Each row has a hidden value; after the row comes its tier, the name of the range that the value falls in. Each part has its own.
[142,131,89,321,203,154,25,-104,115,110,54,-214,-40,-64,294,-89,58,-155,-142,43,-55,-104,203,77,12,-202,151,31,39,-33,100,95,-276,89,-313,-336,34,-69,23,-370,185,-9]  nf
[-119,202,203,-473,-384,57,-179,115,140,-101,-347,168,-108,-390,-323,-90,-301,193,-319,-160,-37,239,62,-2,-16,-28,-304,-100,22,-47,16,-199,288,-129,162,151,-240,47,-173,169,-211,25]  nf
[-11,69,-16,12,-38,-162,53,64,-108,-48,-78,-95,0,188,52,-72,170,-242,82,-35,46,-3,91,191,-127,239,51,30,-98,147,56,115,257,125,44,139,-61,-139,-221,142,175,-79]  Zz
[59,144,-33,-66,-16,-221,-50,79,-48,-140,-51,-44,84,105,91,-99,128,-207,55,-52,140,-33,181,92,-96,212,31,-70,-8,154,120,37,362,114,55,117,-111,-105,-226,60,146,-118]  jf
[13,-129,-214,26,-333,-57,-318,-192,-50,128,151,88,-134,234,-188,53,-198,54,-92,85,-185,10,23,-106,88,-18,25,99,-107,34,-67,144,-281,170,8,-183,-88,4,27,-205,7,146]  mh
[-265,-163,-194,179,-227,-188,-176,-164,-209,267,155,22,-212,219,-211,194,-189,47,-88,81,-167,-97,-116,106,86,-97,-24,173,-226,-106,-111,19,-327,106,-41,-25,26,34,-108,58,-29,300]  Mg
[-457,-269,20,616,57,266,180,-13,32,-187,230,-175,-216,-148,43,204,306,88,-47,389,-112,-70,-261,105,123,-243,124,55,-148,219,186,-252,-442,-138,-195,299,486,-1,5,-38,-46,55]  rm
[-25,49,-65,76,33,-303,40,77,52,-183,6,-66,45,98,80,-29,160,-184,141,54,214,2,20,150,-65,269,92,-72,3,212,118,29,381,75,233,239,-77,-72,-297,178,58,-91]  mh
[-50,-181,-168,238,-271,-23,-258,-128,128,36,176,55,-200,14,-241,-41,-102,47,-140,235,-69,-6,-119,-60,109,33,51,78,-165,115,6,211,-252,134,178,-88,23,120,-56,-140,-39,110]  mh
[-115,231,203,-497,-467,99,-226,101,58,-20,-386,209,-130,-333,-400,-111,-349,203,-383,-209,-119,259,45,4,-36,-71,-364,-73,-58,-106,-32,-184,259,-108,115,79,-232,62,-151,179,-200,56]  nf
[274,191,154,141,285,199,55,-97,-231,129,4,-91,62,110,437,-2,102,35,-174,-61,-49,-93,69,-47,-65,-371,28,160,135,-108,-104,71,-193,108,-355,-376,69,-101,54,-231,152,-43]  jf
[-11,174,-5,41,68,-202,-39,73,-99,-92,-25,-55,77,34,131,-63,128,-166,-21,-44,141,-111,153,117,-72,68,-3,-61,-43,66,126,-42,281,80,-62,87,-19,-59,-228,53,141,-73]  tr
[64,68,166,345,231,221,137,-92,233,71,25,-236,-107,-198,288,-29,47,-60,-138,104,-46,-28,84,99,46,-230,162,50,106,-18,84,46,-325,-4,-220,-239,48,-58,20,-289,68,7]  nf
[14,108,-47,-62,21,-244,-14,57,-37,-130,-20,-106,78,120,148,-43,137,-244,117,-49,123,-70,254,116,-73,228,85,-62,23,156,149,11,288,108,-22,146,-130,-161,-205,19,175,-102]  Bb
[16,-21,138,369,258,260,99,-73,99,-57,135,-191,-77,-198,333,22,173,39,-136,194,-9,-122,31,-25,72,-280,146,90,108,65,97,6,-374,-1,-269,-130,191,-42,58,-299,75,-39]  Bb
[-137,-158,-140,49,-271,-109,-223,-196,0,288,103,-36,-254,81,-205,74,-276,-15,-117,62,-198,-77,85,59,109,5,40,188,-145,-94,-76,192,-419,148,-53,-152,-143,-9,-36,-138,30,259]  Zz
[275,106,35,182,107,232,-36,-121,-16,-33,80,-48,60,137,303,-9,88,37,-104,46,-83,45,57,-128,-9,-273,97,12,143,71,7,13,-179,80,-212,-323,60,-87,111,-353,81,-82]  Mg
[51,56,7,-198,-123,-128,34,66,-222,-108,-134,65,36,271,19,17,109,-14,72,-70,36,137,-83,52,-138,172,-56,76,8,152,-96,53,358,86,189,188,-98,-133,-197,283,21,-94]  tr
[123,148,-12,268,169,97,-29,-128,-111,84,127,-129,65,168,311,74,50,-62,-82,-16,-87,-81,150,10,-1,-342,92,-38,75,-41,65,-148,-225,56,-374,-302,87,-96,46,-332,119,47]  rm
[-82,109,99,-450,-410,53,-160,102,21,-246,-245,251,-32,-138,-285,33,-185,293,-180,-87,-30,332,-115,-110,-28,-32,-274,-118,80,103,-30,-285,358,-135,278,256,-151,13,-136,231,-281,-23]  Mg
[-290,-303,-237,350,-200,-173,-208,-204,123,149,301,-38,-279,7,-216,170,-187,54,-60,283,-90,-130,-100,41,213,-27,122,122,-160,17,20,84,-486,85,70,0,34,94,-71,-124,-77,284]  Mg
[39,30,72,385,243,136,35,-101,5,41,142,-121,-50,-81,293,43,92,54,-161,145,7,-130,-34,-4,59,-322,96,88,59,-27,26,2,-305,35,-223,-206,168,10,2,-227,49,27]  mh
[-150,130,160,-428,-352,51,-210,119,88,-190,-243,178,-88,-390,-280,-60,-213,229,-292,-80,6,155,53,-79,15,-34,-280,-86,27,23,52,-214,246,-117,133,224,-154,55,-152,135,-194,-5]  Bb
[-143,-170,-224,283,-181,-141,-215,-209,-36,223,233,-19,-193,180,-144,133,-177,7,-76,153,-138,-99,-51,42,127,-89,77,116,-162,-41,-41,86,-402,133,-29,-146,12,47,-50,-144,-4,259]  Mg
[-137,128,152,-373,-369,108,-142,126,22,-248,-253,248,-53,-251,-292,14,-165,326,-259,-60,-18,300,-161,-91,-19,-114,-313,-118,40,70,-12,-326,332,-172,240,267,-67,66,-150,251,-298,-14]  Mg
[175,147,81,277,204,121,55,-84,-8,58,46,-83,22,52,272,23,41,37,-128,30,10,28,-70,22,-27,-315,52,3,116,-28,-27,-50,-106,23,-99,-264,72,-13,-39,-157,-3,24]  rm
[-45,-85,67,567,162,140,139,-7,128,-84,118,-98,-136,-118,96,-45,237,34,-118,310,91,0,-343,93,14,-119,107,85,-85,159,32,122,-129,15,158,15,285,109,-137,33,-37,-27]  mh
[-34,264,193,-589,-401,21,-215,135,50,-120,-382,207,-39,-297,-298,-119,-287,171,-300,-231,-20,253,111,-34,-66,8,-334,-116,40,-36,-5,-186,413,-92,163,136,-288,14,-183,185,-172,-19]  Zz
[115,21,90,292,269,176,80,-114,0,41,128,-196,-30,-18,391,32,136,-27,-82,103,-32,-135,109,-13,34,-248,165,122,127,15,38,72,-347,75,-311,-233,99,-104,62,-319,144,-23]  Bb
[-160,83,24,-519,-527,58,-296,75,-130,-221,-200,277,-29,-68,-337,46,-192,259,-207,-118,-145,218,51,-163,1,-42,-301,-91,-28,80,13,-308,242,-82,35,247,-118,-28,-53,114,-167,-14]  mh
[243,332,49,-542,-379,46,-253,44,-310,-45,-302,278,137,269,-135,-72,-168,129,-196,-323,-133,295,67,-126,-178,-95,-306,-83,28,-16,-139,-149,448,53,29,-113,-219,-83,-70,95,-46,-69]  Mg
[172,241,-132,-136,-102,-270,-125,34,-30,-143,-45,-16,190,312,79,-60,35,-255,133,-154,89,95,265,70,-123,184,43,-243,59,170,152,-121,468,103,60,14,-212,-155,-197,-43,115,-89]  rm
[84,13,112,306,180,269,46,-84,-19,16,95,-135,-63,-66,277,-17,149,28,-167,128,-68,-96,19,-36,23,-279,94,126,45,32,26,75,-341,58,-276,-214,171,-44,67,-280,112,-33]  Bb
[128,38,47,111,-64,-57,10,-138,-143,465,-113,-19,-212,213,-80,-45,-207,-19,-182,-68,-117,67,-216,205,-89,-54,-44,311,-142,-219,-331,400,-156,191,158,-338,-144,33,-173,169,12,213]  nf
[443,340,50,-9,37,-1,-75,42,-190,34,-157,8,154,281,174,-306,156,-234,-115,-169,63,49,113,44,-240,58,-33,-3,-58,59,-40,277,385,243,7,-313,-87,-63,-154,-50,255,-188]  Bb
[-2,-18,27,463,274,109,82,-122,202,-50,219,-201,-41,-114,329,113,92,15,-43,213,37,-83,9,13,114,-291,206,-34,159,66,139,-123,-336,-35,-178,-137,145,-27,13,-317,-8,40]  rm
[125,14,33,272,232,149,70,-114,-29,-52,152,-150,32,100,403,85,176,-8,-5,111,-35,-79,84,-57,31,-230,179,66,154,89,54,-13,-261,62,-286,-172,113,-135,80,-307,121,-65]  mh
[-169,-126,113,382,198,174,164,-60,-10,18,122,-192,-167,-140,219,104,169,47,-95,212,-38,-137,-95,86,66,-211,116,190,-2,39,28,23,-398,-6,-204,27,224,-41,-18,-83,47,47]  Bb
[12,166,-85,-6,-41,-340,-310,-94,-20,241,44,35,-47,-85,-54,-41,-311,-34,-231,-82,101,-198,179,57,60,-94,-80,9,-59,-233,-15,62,-4,139,-23,-233,-204,117,-223,-79,21,203]  tr
[-41,-124,-216,134,-209,-147,-240,-191,-150,216,178,25,-136,284,-111,88,-148,-14,-61,75,-149,-91,7,-2,70,-28,47,157,-154,-33,-90,166,-298,194,-53,-174,-44,-5,-35,-125,64,186]  mh
[88,10,162,415,260,270,191,-123,39,172,47,-228,-133,-28,318,5,114,-34,-134,114,-107,-47,-47,110,0,-275,155,194,43,-45,-46,159,-421,57,-245,-290,135,-71,40,-218,109,30]  nf
[-136,-57,-93,39,-155,-178,-16,59,150,-204,15,-125,-53,40,-58,-63,148,-260,144,96,56,9,177,147,-20,364,138,-78,-82,292,224,54,189,74,112,282,-83,-132,-190,21,130,-88]  Zz

Part 2:
[221,156,-190,-213,72,69,215,119,130,-137,-57,23,-298,238,-195,-13,267,-17,-30,-43,-33,-141,18,73,323,165,434,102,-178,157,-131,64,-154,2,44,-446,-110,-155,-200,22,-298,31]  fc
[15,-137,-19,44,-20,85,-180,156,54,-80,244,-54,-19,137,-244,197,118,235,141,190,171,-170,239,128,-66,-77,43,283,-84,167,10,196,-43,-204,183,24,-68,-50,-42,163,82,-7]  gg
[-47,173,60,-217,-381,-49,-140,103,-41,-81,-119,28,-103,-35,-162,96,252,-60,310,-29,84,-98,236,185,74,22,130,140,69,148,-123,0,-357,-298,27,21,-180,-6,-89,-55,79,-41]  qc
[60,113,443,-203,-198,-12,-182,166,-84,-144,75,7,-72,182,-210,-95,101,-150,-44,292,224,-199,276,222,-113,-35,-77,-60,129,-15,-118,123,-276,-108,65,85,-205,-1,58,-102,-84,-20]  Fj
[-54,-64,-72,154,70,-13,42,23,-25,-16,23,-58,132,4,-129,116,1,122,82,82,69,-35,0,-67,-69,28,-125,86,-116,-108,109,41,125,25,84,-73,75,8,0,82,14,23]  gg
[-44,77,26,-85,-140,-38,47,13,-20,-65,-46,31,-54,96,-116,-11,122,105,62,70,11,-86,137,34,-10,44,85,68,-13,-53,-63,49,-153,-21,-3,-126,-133,-80,-45,-38,-14,-27]  cg
[-645,-58,-137,354,-182,-50,287,-364,-117,153,-162,17,305,-356,5,229,-113,354,359,-265,-118,202,-10,-226,-122,-13,-214,234,-107,-329,142,-181,294,216,-133,0,297,20,-19,66,397,-122]  cg
[-136,-12,162,38,-119,-4,-187,37,15,-33,17,-28,201,29,-95,112,-145,221,33,117,113,-97,178,121,-280,-49,-163,90,93,-85,-43,20,-37,-1,-58,122,-5,82,17,-62,116,-55]  Rt
[-357,-120,269,96,-199,52,-276,52,-158,-67,317,31,204,58,-106,6,-1,192,105,335,256,-96,289,-6,-401,-142,-352,15,91,-366,168,167,1,44,134,350,-133,78,252,-26,294,-64]  qb
[374,-65,-38,-154,173,72,-47,249,113,-201,259,4,-269,482,-251,-85,257,181,-204,386,113,-271,190,99,55,43,278,91,-140,133,-78,341,-185,-93,198,-295,-319,-212,-66,93,-277,59]  Rt
[53,296,474,-127,-54,184,36,-31,10,-171,-269,53,-210,-184,-247,-22,246,-531,75,-60,193,69,9,263,339,155,-74,-155,-59,3,-139,-50,-114,48,-98,-177,112,262,-64,-161,-247,21]  fc
[-252,-112,-75,248,-42,-48,-45,-52,-71,41,23,-42,292,-101,-53,158,-92,263,175,76,59,16,31,-123,-249,-23,-278,99,-46,-248,174,6,161,44,39,88,83,64,73,47,212,-16]  qb
[-211,-130,312,255,-125,-83,-8,-94,-335,-32,93,11,87,-147,-174,-55,262,-120,233,376,206,79,112,-179,-126,-49,-513,-96,-87,-383,276,187,60,-67,241,136,-81,24,245,89,173,34]  qb
[252,213,-252,-329,68,165,123,181,226,-202,-26,73,-374,307,-181,-26,319,20,-66,-74,-19,-170,52,148,362,198,575,97,-170,181,-182,91,-240,21,3,-465,-190,-110,-221,-46,-328,22]  qc
[-320,-25,-197,206,-33,-7,224,-249,21,43,-154,53,141,-115,-2,104,-23,391,133,-124,-130,116,-21,-166,-58,73,-27,143,-134,-263,49,-49,146,221,-148,-198,92,-15,-59,-3,158,-64]  cg
[27,-160,-124,242,-211,-475,-171,-75,-211,90,-251,-44,415,-36,98,-6,-80,474,128,381,-100,14,56,-261,-541,-8,-460,-58,108,-328,144,99,-162,-240,-6,70,-313,-79,118,-50,232,43]  gg
[-376,415,297,-138,-348,-165,184,-54,-198,62,-442,-42,292,-293,16,14,-261,-438,156,-340,25,27,-88,55,-63,104,-231,-191,208,-292,-62,-448,-21,206,-222,117,292,198,2,-280,10,-82]  fc
[-85,85,110,-71,-151,-12,19,-13,-30,-74,-53,44,-33,58,-116,-19,109,71,59,77,42,-60,142,50,-29,34,18,34,3,-98,-60,44,-138,12,-29,-85,-108,-28,-18,-66,3,-38]  cg
[214,38,42,-31,137,63,-75,195,53,-128,50,-51,-26,152,-193,29,88,-99,-51,177,158,-138,5,85,36,85,-22,-33,-83,-1,27,102,-17,-21,117,-138,-36,60,-7,4,-213,76]  qb
[-103,-54,-203,219,147,-6,341,-142,15,31,-93,-40,41,-48,-130,135,30,197,91,-88,-83,50,-91,-149,119,85,32,178,-247,-69,64,-16,230,141,5,-319,190,-96,-121,145,-32,4]  Fj
[97,233,308,-324,-381,-53,-280,206,-30,-131,-114,8,-96,61,-183,19,161,-197,156,98,174,-188,284,325,-16,8,57,20,194,176,-208,12,-453,-313,3,96,-231,55,-51,-153,-38,-26]  fc
[-91,390,44,-192,-596,-683,254,-4,-503,139,-673,-72,265,-255,90,-147,35,-457,350,-98,-147,11,-104,-226,-97,145,-277,-282,241,-281,38,-361,-370,-263,-15,35,-132,-126,32,-205,20,20]  qc
[161,28,-139,41,101,-63,53,155,-15,-46,-27,-85,56,92,-140,57,61,-60,45,97,61,-107,-82,-58,25,103,-40,-3,-106,-41,107,24,37,-36,142,-172,2,-17,-10,51,-160,92]  qb
[-21,157,-30,-171,-150,0,-9,38,56,-97,-113,68,-61,111,-68,-24,105,118,25,2,-8,-83,114,80,-1,95,162,22,18,-72,-113,13,-216,24,-91,-153,-168,-12,-70,-136,-48,-34]  fc
[-85,-67,243,30,-94,8,-202,88,-84,-89,169,-3,95,110,-151,1,33,113,17,315,201,-115,223,62,-248,-69,-218,12,42,-168,48,166,-70,-40,103,144,-132,32,117,-12,86,-20]  gg
[118,-20,17,-10,91,138,-160,198,82,-136,179,-28,-38,165,-208,74,123,19,14,195,190,-152,89,103,-7,33,-2,57,-84,5,55,153,-13,-37,149,-62,-69,62,25,33,-100,54]  qb
[182,59,74,-163,25,36,62,171,32,-132,107,-22,-200,274,-246,-22,180,-28,-60,165,99,-207,151,128,121,38,213,95,-82,138,-102,143,-144,-70,128,-213,-126,-152,-88,60,-213,16]  Fj
[313,52,137,-116,5,-88,-138,272,-74,-134,47,-65,-49,215,-203,-66,165,-194,-33,336,185,-203,84,77,-30,52,-83,-101,1,11,27,153,-191,-192,208,-63,-208,-28,50,-4,-220,98]  qb
[101,-108,84,64,54,-18,-62,75,-73,-113,146,3,-36,180,-174,-59,194,118,-29,378,133,-91,131,-45,-95,8,-125,-10,-103,-147,90,256,-57,-57,173,-88,-206,-70,80,61,-51,46]  gg
[-63,-10,301,-6,-203,-82,-257,79,-87,-54,27,-26,168,46,-118,33,-57,104,46,267,170,-122,236,128,-311,-74,-255,8,141,-99,-31,83,-155,-121,16,190,-128,59,81,-74,107,-32]  Rt
[32,-85,-188,195,248,250,-70,42,240,-81,58,-45,45,-25,-189,282,23,213,85,-49,100,-8,-37,86,88,77,30,215,-224,80,52,67,214,61,10,-189,188,167,-108,98,-46,38]  qb
[325,130,-300,72,102,-172,-177,156,221,37,-472,-177,379,-104,14,297,-334,122,41,-170,-71,-60,-230,108,-145,184,-96,24,51,153,-74,-233,-1,-131,-198,-167,170,232,-196,-129,-171,100]  qb
[-655,1,-81,179,-329,-14,53,-271,-72,89,-105,73,286,-261,43,188,-102,420,334,-205,-65,123,133,-107,-240,-40,-150,207,27,-337,67,-136,89,162,-176,139,110,70,16,-60,454,-158]  fc
[21,171,200,-308,-187,164,-222,111,92,-234,60,157,-228,228,-132,-130,269,62,-56,186,144,-132,279,224,3,64,185,-52,58,-93,-164,183,-370,14,-58,-71,-360,60,8,-212,-73,-47]  qc
[-231,-54,-20,257,-34,-66,-40,-69,-77,44,-92,-50,340,-175,-27,151,-138,158,163,34,56,60,-42,-113,-242,17,-362,13,-22,-290,172,-60,178,79,-19,81,137,147,80,-15,168,2]  qb
[-269,120,53,-21,-208,-12,-54,-52,40,3,-147,16,206,-63,-13,115,-176,207,90,-117,2,-35,106,90,-198,18,-49,85,109,-140,-88,-133,-47,110,-193,50,58,102,-45,-148,136,-90]  cg
[-63,-3,-159,203,-26,-328,393,-79,-239,125,-245,-133,198,-125,-85,80,-21,-34,195,-33,-104,24,-146,-267,10,70,-175,60,-128,-119,145,-126,144,-50,111,-188,162,-184,-54,155,-11,41]  Rt
[298,-3,139,187,221,139,-310,-12,200,-152,-236,15,91,-101,-109,81,60,52,-55,214,137,98,-86,135,-47,164,-313,-156,-90,-111,8,130,5,5,-141,-180,-30,377,6,-157,-177,120]  qb

[276,-198,293,101,396,-230,13,-236,120,-77,450,-98,-141,-25,-16,20,-184,255,-385,-64,-239,-81,-368,168,512,-41,-92,-81,-378,-127,-58,360,160,482,-50,35,-22,-212,-52,236,55,-10]  cz
[331,-265,268,107,392,-246,31,-52,106,134,271,-23,-76,187,-178,90,-64,170,-136,-89,-243,-128,-570,-19,592,222,221,-324,-495,-168,59,176,291,207,48,17,85,-92,-185,260,-153,98]  Hq
[-143,-239,36,-200,-291,147,359,0,29,321,-64,146,446,231,-182,56,113,108,-9,-163,2,252,111,-513,-365,-17,-272,223,309,160,-28,-282,-191,-504,-70,25,7,-167,80,-399,49,52]  cz
[-44,-37,254,-98,200,25,-29,-300,-267,-465,370,-118,51,-247,148,-15,175,240,-382,-109,246,56,348,304,88,-116,112,355,111,-245,141,360,-140,220,-236,-1,-286,-197,231,311,-87,224]  Gf
[20,-661,-89,-260,-11,-118,469,96,183,476,-202,354,101,244,-282,480,-94,72,-240,-282,-322,85,-355,-420,363,441,-140,-97,72,477,-92,-323,-300,-163,-87,121,31,-195,-102,-255,-77,324]  jc
[285,-93,296,22,245,109,10,71,-430,-29,364,-67,205,35,179,122,375,-90,-98,-308,59,279,188,138,-179,-207,41,221,84,-312,286,154,-250,281,46,477,-264,432,51,-55,68,448]  Mr
[6,-248,94,85,-32,51,173,67,54,161,-241,-13,165,323,-298,-112,206,-33,284,50,-31,-98,-300,-420,319,408,477,-308,36,-132,201,-155,293,-444,84,-104,192,-116,-179,287,-263,177]  Hq
[-443,-297,-162,-48,-243,23,269,0,189,411,-116,32,210,111,-148,110,36,48,-50,161,-66,-52,20,-404,131,118,-12,54,133,114,32,-94,-217,-45,58,-16,220,-377,-75,-214,119,-24]  Gf
[-450,-275,-134,-71,-328,33,306,-38,194,424,-143,70,269,163,-184,89,14,106,-53,122,-18,-18,31,-522,16,103,-91,85,202,161,-38,-162,-195,-230,30,-63,221,-429,-33,-270,85,-52]  cz
[-4,-251,178,14,60,-16,173,-301,132,-158,210,-110,20,-118,75,-127,-151,213,-417,67,-103,-51,60,19,138,-55,-244,173,97,-8,-52,218,-109,345,-178,3,-92,-300,204,139,258,-92]  Mr
[184,-2,431,-170,443,-223,-125,-375,-294,-407,727,-26,-6,-236,135,201,19,477,-634,-316,232,88,130,428,136,-199,-41,348,-293,-243,6,476,-107,342,-294,23,-355,-212,255,206,-192,211]  Qp
[-431,-150,-46,-84,-216,-134,132,-87,86,354,113,0,148,108,-117,150,-58,125,-131,178,103,-129,-42,-371,133,143,104,-3,-11,4,-28,14,-157,-114,102,-103,234,-428,-95,-138,34,-79]  Qp
[-217,-88,93,20,-212,137,120,-84,-130,-118,-190,-87,172,155,-133,-195,250,-42,181,117,250,-75,90,-355,100,299,479,-64,379,-176,183,-66,124,-522,29,-157,83,-206,-43,357,-208,187]  Qp
[324,-490,120,189,512,-57,180,70,261,182,-6,-16,-16,114,-195,18,88,68,-55,-88,-489,-19,-489,57,640,155,9,-199,-392,-34,199,105,162,516,-82,219,52,-12,-95,205,-23,214]  Mr
[34,-275,7,-336,-273,233,342,177,-72,35,-122,-82,302,165,-102,-251,97,-456,322,146,-131,155,32,-286,-235,394,228,-138,461,-31,230,-290,-90,-568,99,-84,-27,196,-142,44,260,-14]  jc
[195,-311,265,-185,532,-106,69,-211,-134,-253,433,56,42,-247,80,236,96,359,-589,-343,-25,174,123,426,195,-113,-222,398,-217,-28,103,312,-297,563,-407,208,-379,-124,315,93,-79,338]  Mr
[60,-173,242,-151,356,0,24,-257,-216,-412,403,-54,47,-297,155,96,163,275,-493,-206,102,116,313,429,132,-138,-30,408,-13,-163,159,363,-246,440,-327,103,-366,-138,290,224,-45,278]  jc
[-142,21,262,-137,-340,-20,134,-400,-54,-243,278,-138,120,-3,71,-247,-234,172,-305,148,243,-60,179,-279,-230,19,-95,139,387,-73,-187,105,-30,-352,-52,-262,-42,-381,159,133,210,-252]  Qp
[231,-10,294,67,264,60,-91,42,-509,-102,451,-125,97,-18,246,160,384,-119,-122,-250,129,193,204,237,-38,-201,222,175,54,-419,316,279,-233,389,131,461,-244,425,-29,63,40,478]  jc
[293,-414,178,157,490,-113,134,-77,227,57,180,-46,-74,-2,-81,35,-30,176,-271,-85,-415,-44,-376,160,585,30,-110,-79,-376,-45,96,238,84,642,-121,186,-19,-103,-8,196,64,129]  Mr
[-229,-45,120,44,-190,168,91,-135,-163,-201,-138,-117,180,93,-78,-226,279,5,125,106,295,-53,197,-278,49,193,427,37,401,-217,192,7,99,-430,-13,-138,32,-218,27,366,-186,188]  cz
[-271,-446,-119,-140,-323,260,504,74,196,447,-364,184,504,221,-225,29,181,76,34,-84,-120,226,178,-596,-325,54,-349,268,404,293,52,-397,-309,-359,-160,103,52,-211,176,-445,126,86]  Mr
[-274,-207,18,-167,-381,90,342,-65,84,368,-84,139,427,252,-208,50,45,181,-39,-71,80,148,90,-621,-328,24,-235,188,290,168,-89,-274,-158,-562,-53,-68,99,-327,86,-380,20,-34]  Qp
[-214,33,201,-39,-82,84,-4,-260,-269,-382,133,-148,111,-81,58,-152,216,116,-123,52,387,-38,326,-30,21,61,344,195,324,-267,145,193,-20,-210,-98,-130,-110,-254,130,384,-151,179]  cz
[-211,-73,122,-32,-94,159,77,-187,-203,-329,-9,-126,130,-68,30,-160,259,42,-57,59,273,-15,326,-52,55,103,325,177,391,-203,198,117,-47,-180,-101,-85,-103,-204,113,359,-105,211]  Gf
[275,-245,316,-312,411,-325,68,-220,-118,-57,591,169,-9,-52,-47,415,-146,403,-601,-412,-32,132,-218,197,261,34,-171,148,-377,61,-118,219,-156,167,-241,36,-254,-204,85,-28,-184,224]  Qp
[358,-235,323,148,426,-279,-10,-129,96,85,377,-44,-113,139,-117,97,-110,260,-264,-110,-224,-147,-536,46,589,132,146,-270,-537,-197,8,267,276,347,25,35,48,-120,-119,262,-113,61]  Hq
[175,-155,289,62,271,-205,27,-319,92,-152,463,-121,-122,-78,44,-19,-225,276,-459,-21,-148,-89,-221,140,387,-78,-147,14,-230,-111,-109,369,81,430,-76,-15,-54,-283,23,216,126,-74]  cz
[-236,0,191,-26,-233,67,37,-220,-246,-242,10,-111,146,63,-6,-143,190,102,-42,101,427,-130,252,-255,-9,237,492,43,356,-264,131,56,37,-429,-20,-193,-19,-250,100,375,-194,137]  Hq
[284,-146,276,-5,182,159,100,76,-345,31,264,-20,288,86,113,77,364,-57,-66,-332,10,327,183,27,-278,-208,-86,255,137,-222,250,46,-236,154,-13,446,-255,391,104,-142,83,401]  Mr
[263,-378,222,-248,510,-133,139,-156,-61,-154,425,122,27,-194,14,323,20,329,-569,-388,-176,192,-20,391,283,-56,-237,294,-273,54,57,245,-258,489,-352,169,-351,-105,195,15,-66,307]  jc
[266,-206,336,-277,477,-288,26,-249,-137,-151,620,126,0,-122,-18,361,-86,440,-610,-412,-8,149,-135,303,253,-53,-179,228,-394,-4,-69,294,-141,265,-291,44,-293,-212,140,23,-196,233]  Qp
[15,-167,227,-138,305,18,29,-256,-219,-422,351,-68,49,-291,158,64,171,250,-463,-166,138,90,343,388,120,-106,13,398,50,-169,169,343,-248,400,-315,89,-348,-149,291,253,-39,277]  jc
[-358,-126,-22,-81,-60,-206,39,-46,22,305,242,-53,49,54,-73,190,-49,50,-131,194,72,-156,-115,-191,285,169,236,-81,-160,-94,43,127,-144,69,159,-61,217,-335,-186,-39,29,-32]  Qp
[-19,-91,73,-73,266,-212,-101,130,-137,174,432,-179,-54,25,-5,131,61,-227,51,167,-82,-94,-287,156,443,206,483,-266,-374,-337,261,260,-17,298,284,72,132,71,-379,162,53,88]  cz
[-289,-17,112,-7,-305,-230,-25,-99,-370,177,185,10,-82,208,66,354,-4,-64,-180,31,416,-213,-44,-430,241,347,544,-187,281,-123,-43,54,-222,-274,351,57,154,-143,-249,122,-134,319]  Qp
[-385,-383,-160,-104,-383,190,450,19,231,455,-319,144,411,206,-226,54,109,95,8,14,-98,111,123,-605,-165,70,-243,185,362,263,-3,-320,-246,-344,-65,2,146,-341,66,-386,114,5]  Gf
[-216,-113,95,-45,-96,175,109,-161,-176,-305,-49,-119,139,-71,21,-159,263,19,-45,70,230,-13,326,-52,66,125,318,176,397,-180,211,93,-68,-161,-111,-76,-102,-197,113,343,-82,211]  Gf
